[[  4 -10  26  -3   2  -4  -1 -10  19]
 [  7  -5  21  -2  -4   0  -5 -13  14]
 [ 26   5  41   8  33  18  19  12  43]
 [ 37   3  47  10  28  17  15  15  43]
 [ 21 -20  75  11  80  29  53  61  57]
 [ 20 -15  78   3  63  25  40  32  60]
 [ 17  10  27   1  17   2  10 -16  48]
 [ 26  16  11   7  10  -2   5  -9  39]]
Rows and columns are numbered from 1.
Which number is the entry directly above 28?
A: 33
The entry in row 1 and column 2: -10
The entry in row 2 and column 1 -> 7
The entry directly above the smallest entry is 3
The top-right entry is 19
The entry directly below the smallest entry -> -15
Which number is the entry in the top-left corner?
A: 4
Which number is the entry at row 2, column 3?
A: 21
The entry at row 3, column 1 is 26
The entry in the bottom-left corner: 26
The bottom-right entry: 39
Which number is the entry directly above the largest entry?
A: 28
Which number is the entry just right of the largest entry?
A: 29
Which number is the entry just left of the largest entry?
A: 11
Which number is the entry in row 1 and column 3?
A: 26
Which number is the entry just right of -15?
A: 78
Which number is the bottom entry of the column that holds the smallest entry?
A: 16
The entry directly below the largest entry: 63
The entry just left of -16 -> 10

Questions about the array below. Counting starts at 1.
1) The entry at row 3, column 1?
2) The entry at row 1, column 3?
3) The entry just right of the largest entry?
4) The entry directly below 85?
5) The top-right entry?
6) The top entry of the column that holds the smallest entry?
7) The entry directly below 80?
8) The entry directly below 3?
 85   10   27  -14   43    5   11  -17
-73    1  -29   10  -27   -4    2   47
 80    9   25  -13   41    5   11  -11
-68    0  -26   10  -27   -4    1   39
 75    7   25  -12   37    4    8  -17
-77    2  -30   11  -28   -4    3   52
 66    6   22  -10   32    4    6  -17
1) 80
2) 27
3) 10
4) -73
5) -17
6) 85
7) -68
8) 6

arr = [-4, -24, 40, -20, 2, -28, -10, -8, -40]
The entry just right of the largest entry -> -20
What is the entry just right of the centre entry?
A: -28
The largest entry is 40

Questions about the array below.
1) Give the largest entry.
2) Give the second largest entry.
[[-0.217, -0.155, 0.173, -0.090, 0.061, 0.050, 0.073, -0.077, -0.114, -0.220, 0.170], [0.110, -0.194, 0.026, -0.081, -0.076, 0.137, 0.078, -0.055, 0.218, 0.118, -0.191], [0.204, 0.050, -0.084, 0.029, -0.217, -0.178, -0.078, 0.023, 0.232, 0.059, 0.129], [0.173, -0.201, 0.159, 0.123, -0.110, 0.083, 0.214, 0.168, -0.157, -0.025, 0.060], [-0.114, 0.142, 0.018, 0.106, -0.048, 0.001, 0.047, -0.182, 0.185, -0.032, -0.004], [0.074, -0.033, 0.018, -0.051, -0.148, -0.072, -0.206, -0.225, 0.147, 0.148, 0.029]]
1) 0.232
2) 0.218

W =
[[-45  15 -52   3  19  -6 -39  85   1  -2  57 -34  66  46   2]
 [-20 -24  46 -12 -27  12 -25  12  47   7 -11  18   8  -1  25]
 [ -7 -40 -23  27 -51  21   3 -18  53 -41 -40 -17  10 -55  14]
 [-24 -16 -20 -16  -5  35 -40  61  72  15   2 -42  -2   5   1]
 [-17 -19   5  -1  14   8  21  -3   0 -14 -35   0  -9   1 -14]
 [-36   0 -34   3 -31   5 -28  14  21 -39  58  -3  43   1   3]
 [ 27  -4 -25  28 -38  39  17  -2   4 -19 -49 -39  -5  -5  -6]]
Counting starts at 1.
The entry in row 1 and column 3: -52
The entry just right of 72 -> 15
The entry directly below the largest entry -> 12
Find the bottom-left entry.
Answer: 27
The entry in the bottom-right corner is -6
The top-right entry: 2
Find the bottom entry of the column that holds the smallest entry.
Answer: -5
The entry just left of -28 -> 5
Find the entry directly above the smallest entry.
Answer: -1
Find the entry in the top-left corner.
Answer: -45
Find the bottom entry of the column that holds the largest entry.
Answer: -2
The entry in row 2 and column 1 -> -20
The entry directly below the smallest entry is 5
Find the entry at row 3, column 1.
Answer: -7
The entry at row 3, column 3: -23
Find the largest entry.
Answer: 85
The entry in row 1 and column 2 is 15
Find the entry in row 3 and column 2.
Answer: -40
The entry just left of the centre entry is -40
Find the entry just right of 57.
Answer: -34
Find the entry directly above the centre entry.
Answer: -18
The entry at the centre: 61
Find the smallest entry.
Answer: -55
